J749: -5  22  -36  -7  -25  2
J967: -1  -4  -2  30  26  -56
J103: -5  22  -36  -15  -25  2
key -> tag
-55 -> J646
-25 -> J615
-56 -> J211
26 -> J985
25 -> J517
key J967 4:  | J985
-5  22  -36  -15  -25  2 | J103
-5  22  -36  -7  -25  2 | J749

J172: 59  -60  -61  53  39  60  20  9  26
J717: 59  -59  -60  57  15  60  0  -16  22
J178: 6  -52  -60  -12  51  47  61  50  -8
Table of tags by key:
61 -> J632
-52 -> J74
-12 -> J198
57 -> J12
key J178 3:  | J198
59  -60  -61  53  39  60  20  9  26 | J172

J73: 10  2  0  -24  12  -11  -26  -4  -1  -9  1  17  -12  -3  10  -53  6  -12  -15  -7  -16  10  4  -24  -11  -37  -4  -7  -22  -13  -11
J170: -1  8  4  -26  1  -11  -16  -2  6  2  -5  1  -3  -5  -3  -33  -6  -6  -8  -3  2  -3  3  -8  -6  -23  -5  3  -18  -2  0
J583: 2  2  1  2  -2  -5  -10  -6  0  7  -18  -6  7  4  -4  -16  6  -8  -5  0  -21  1  -1  -18  -7  -9  8  3  -7  -8  -15
J857: 2  30  3  16  1  14  5  2  2  24  8  5  -1  -4  0  11  -2  4  20  8  33  -8  6  22  12  25  29  -9  18  24  30
J993: 1  5  0  -22  -1  -5  -24  5  -2  -1  2  -3  1  -2  -4  -36  2  3  -15  4  2  3  1  9  -9  -31  5  -3  -13  -10  -3
key -> tag
7 -> J56
-6 -> J218
8 -> J896
6 -> J57
4 -> J965
-7 -> J739
-3 -> J495
key J857 19:  | J896
-1  8  4  -26  1  -11  -16  -2  6  2  -5  1  -3  -5  -3  -33  -6  -6  -8  -3  2  -3  3  -8  -6  -23  -5  3  -18  -2  0 | J170
2  2  1  2  -2  -5  -10  -6  0  7  -18  -6  7  4  -4  -16  6  -8  -5  0  -21  1  -1  -18  -7  -9  8  3  -7  -8  -15 | J583
1  5  0  -22  -1  -5  -24  5  -2  -1  2  -3  1  -2  -4  -36  2  3  -15  4  2  3  1  9  -9  -31  5  -3  -13  -10  -3 | J993
10  2  0  -24  12  -11  -26  -4  -1  -9  1  17  -12  -3  10  -53  6  -12  -15  -7  -16  10  4  -24  -11  -37  -4  -7  -22  -13  -11 | J73

J707: 3  6  -1  39  -7  5  19  -3  -5  -17  0  -1  8  -5  1  0  9  -7  -12  0  -2  12  -10  -1  -6  -7  -4  -5  -3  -2  19  -5  20  -20  12  -10  5  2  -4  -3  -24  23
J977: -25  4  3  21  10  8  7  13  6  -11  -1  1  -1  2  3  1  -13  6  3  21  -1  14  -6  0  5  -14  3  -15  18  1  -12  10  1  -12  8  28  42  -19  -27  -8  5  16
J18: -11  -3  0  3  -15  12  -3  -57  -1  -28  -38  -1  -9  -35  1  0  -11  -4  11  -3  0  -36  19  0  -3  -11  2  -4  1  1  -3  6  2  -6  -6  2  -9  -3  -45  -3  -3  -12
J114: -25  4  3  21  10  8  7  13  6  -11  -1  1  -1  2  3  1  -13  6  3  21  -1  14  -6  0  5  -11  2  -4  1  1  -3  6  2  -6  -6  2  -9  -3  -45  -3  4  1
Table of tags by key:
-3 -> J657
-4 -> J911
6 -> J659
-35 -> J102
-7 -> J274
key J18 17:  | J911
-25  4  3  21  10  8  7  13  6  -11  -1  1  -1  2  3  1  -13  6  3  21  -1  14  -6  0  5  -14  3  -15  18  1  -12  10  1  -12  8  28  42  -19  -27  -8  5  16 | J977
3  6  -1  39  -7  5  19  -3  -5  -17  0  -1  8  -5  1  0  9  -7  -12  0  -2  12  -10  -1  -6  -7  -4  -5  -3  -2  19  -5  20  -20  12  -10  5  2  -4  -3  -24  23 | J707
-25  4  3  21  10  8  7  13  6  -11  -1  1  -1  2  3  1  -13  6  3  21  -1  14  -6  0  5  -11  2  -4  1  1  -3  6  2  -6  -6  2  -9  -3  -45  -3  4  1 | J114

J213: 45  6  38  10  29  15
J450: -44  -11  38  -12  -34  -12
J926: -22  -50  12  28  13  -1
J30: -44  -5  -39  -12  -29  -12
J331: -44  -11  -39  -12  -34  -12
key -> tag
-5 -> J845
38 -> J844
-39 -> J939
key J30 2:  | J939
-44  -5  -39  -12  -29  -12 | J30

J899: 3  8  31  21  1  0  -34  6  -19  -9  -17  1  -24  -5  -1  12  12  -4  0  -9  -13  -6  2  -2  -9  -27
J304: 16  -8  -4  -12  -6  1  -39  -24  -10  -5  -34  3  15  -27  3  -11  -23  4  1  25  -7  18  -26  1  -23  4
J222: -7  -7  4  4  -3  2  1  -10  -7  -4  6  4  5  2  0  3  -7  2  3  5  9  -4  9  -1  -9  11
J489: 13  9  -2  -16  32  1  11  -11  44  11  4  7  -11  10  1  12  3  1  1  14  -30  -4  -4  2  -1  -17
Table of tags by key:
9 -> J164
3 -> J638
-25 -> J713
-26 -> J416
2 -> J390
key J304 22:  | J416
16  -8  -4  -12  -6  1  -39  -24  -10  -5  -34  3  15  -27  3  -11  -23  4  1  25  -7  18  -26  1  -23  4 | J304
13  9  -2  -16  32  1  11  -11  44  11  4  7  -11  10  1  12  3  1  1  14  -30  -4  -4  2  -1  -17 | J489
3  8  31  21  1  0  -34  6  -19  -9  -17  1  -24  -5  -1  12  12  -4  0  -9  -13  -6  2  -2  -9  -27 | J899

J662: 9  8  -7  -11  -29  23  -33  5  11  10  0  -4  16  -3  -26  -34  6  1  22  -36  -21  1  -7  15  18  20  -18  -12  22  -9  5  -38  18  9  0  -7  26  38  -3  9  3  -2  -5  21  -11  -3  -12  6  -13  -1  21  0  19  2  -19
J685: 12  23  -2  2  -35  27  -22  15  17  5  -12  -6  -1  -7  -23  -12  8  -6  20  -26  -8  9  -18  -2  -5  17  -21  -4  37  9  2  -46  5  -1  6  11  -16  42  10  6  -1  -2  -8  25  -13  -6  -17  -5  0  11  25  4  22  10  5
J775: 11  31  1  11  -31  23  -11  15  12  3  -16  -2  -12  -10  -13  7  7  -12  7  -13  6  10  -20  -11  -20  10  -18  -1  35  17  -1  -41  -7  -10  8  22  -38  36  11  4  -5  -2  -10  19  -13  -9  -18  -14  9  15  23  6  21  7  21
J31: 10  33  1  11  -29  19  -5  14  9  2  -15  0  -16  -12  -7  14  7  -15  -3  -7  12  11  -19  -13  -26  5  -14  1  30  20  -3  -35  -13  -12  8  27  -44  30  10  4  -8  0  -12  13  -13  -11  -17  -17  13  13  22  8  17  3  27
J933: 5  5  -7  -15  -25  18  -33  1  6  12  4  -1  19  -4  -23  -38  5  3  17  -37  -22  -2  -4  20  23  18  -15  -14  13  -15  5  -31  20  12  -3  -9  40  32  -8  9  3  -3  -4  17  -10  -3  -10  9  -17  -4  17  -3  18  -2  -24
J125: 12  27  -1  7  -34  26  -17  16  16  4  -15  -4  -7  -9  -19  -3  8  -8  15  -19  -2  10  -19  -7  -13  13  -20  -2  37  13  0  -45  -2  -6  6  17  -28  40  11  5  -4  -2  -8  22  -14  -7  -18  -10  5  13  25  5  22  9  13
J442: 10  13  -5  -7  -32  27  -31  10  14  8  -5  -5  10  -4  -27  -29  7  -1  24  -34  -18  4  -11  9  10  20  -20  -9  29  -2  5  -43  15  5  3  -2  12  42  2  9  2  -3  -5  24  -12  -4  -14  3  -8  3  23  1  21  6  -11
J78: 5  5  -7  -15  -25  18  -33  1  6  12  4  -1  19  -4  -23  -38  5  3  17  -37  -22  -2  -4  20  23  18  -15  -14  13  -15  5  -31  20  0  4  4  -2  43  6  7  1  -3  -7  25  -13  -4  -16  -1  -4  8  24  2  22  9  -5
tags:
-1 -> J139
-2 -> J818
-21 -> J992
-22 -> J449
12 -> J160
key J662 20:  | J992
9  8  -7  -11  -29  23  -33  5  11  10  0  -4  16  -3  -26  -34  6  1  22  -36  -21  1  -7  15  18  20  -18  -12  22  -9  5  -38  18  9  0  -7  26  38  -3  9  3  -2  -5  21  -11  -3  -12  6  -13  -1  21  0  19  2  -19 | J662
5  5  -7  -15  -25  18  -33  1  6  12  4  -1  19  -4  -23  -38  5  3  17  -37  -22  -2  -4  20  23  18  -15  -14  13  -15  5  -31  20  0  4  4  -2  43  6  7  1  -3  -7  25  -13  -4  -16  -1  -4  8  24  2  22  9  -5 | J78
10  33  1  11  -29  19  -5  14  9  2  -15  0  -16  -12  -7  14  7  -15  -3  -7  12  11  -19  -13  -26  5  -14  1  30  20  -3  -35  -13  -12  8  27  -44  30  10  4  -8  0  -12  13  -13  -11  -17  -17  13  13  22  8  17  3  27 | J31

J945: 22  -5  0  5  13  32  -14  32  -38  -30  -15  14  -25  -18  1  -16  -12  15  -11  15  34  20  6
J772: 22  -5  0  5  13  32  -14  32  -38  -30  -15  14  0  -18  1  -16  -12  15  -11  15  34  20  6
J884: 22  -5  0  5  13  32  -14  32  -38  -30  -15  -31  -11  -21  -36  -21  1  -18  8  11  12  -48  -3
22  -5  0  5  13  32  -14  32  -38  -30  -15  14  -25  -18  1  -16  -12  15  -11  15  34  20  6 | J945
22  -5  0  5  13  32  -14  32  -38  -30  -15  14  0  -18  1  -16  -12  15  -11  15  34  20  6 | J772
key -> tag
-11 -> J906
-25 -> J120
14 -> J562
20 -> J270
0 -> J329
key J945 12:  | J120

J702: -15  -23  19  -3  14  1  -3  14  6
J656: -4  -22  4  -6  -11  5  14  -52  14
J645: 17  -12  -39  1  -5  2  -25  -9  8
J457: -13  -21  21  4  17  16  41  -58  3
J151: -28  -3  16  10  -3  -31  -6  -28  -13
J976: -17  -25  15  10  -4  8  27  -60  20
J990: -15  -23  19  -3  14  1  23  -45  -8
J340: -28  -3  16  10  4  -31  -6  -28  -13
Table of tags by key:
3 -> J762
0 -> J271
2 -> J867
-39 -> J598
5 -> J519
4 -> J86
1 -> J705
key J645 3:  | J705
-15  -23  19  -3  14  1  -3  14  6 | J702
-28  -3  16  10  -3  -31  -6  -28  -13 | J151
-15  -23  19  -3  14  1  23  -45  -8 | J990

J144: -19  -5  -19  4  11  5  -13  -17  -10  -6
J734: 6  -11  -20  3  11  5  -13  -17  -10  26
J187: -29  2  -10  4  11  5  -12  -17  -10  -21
J480: -32  4  -8  4  11  5  -10  -17  -10  -25
J597: -32  4  -7  4  11  5  -9  -17  -10  -25
J219: 31  -17  -25  -7  5  -2  -15  -9  -5  41
J260: -6  -6  -19  4  11  5  -13  -17  -10  16
J109: 15  -13  -22  -2  10  4  -13  -15  -10  31
J17: 11  -13  -22  0  11  5  -13  -15  -10  29
J311: -15  -5  -19  4  11  5  -13  -17  -10  7
J29: -49  16  9  12  11  7  4  -17  -10  -46
J630: -41  11  2  9  11  5  -2  -17  -10  -37
key -> tag
-50 -> J812
-20 -> J36
31 -> J960
-49 -> J942
-19 -> J791
5 -> J251
key J144 0:  | J791
31  -17  -25  -7  5  -2  -15  -9  -5  41 | J219
-29  2  -10  4  11  5  -12  -17  -10  -21 | J187
-19  -5  -19  4  11  5  -13  -17  -10  -6 | J144
-32  4  -8  4  11  5  -10  -17  -10  -25 | J480

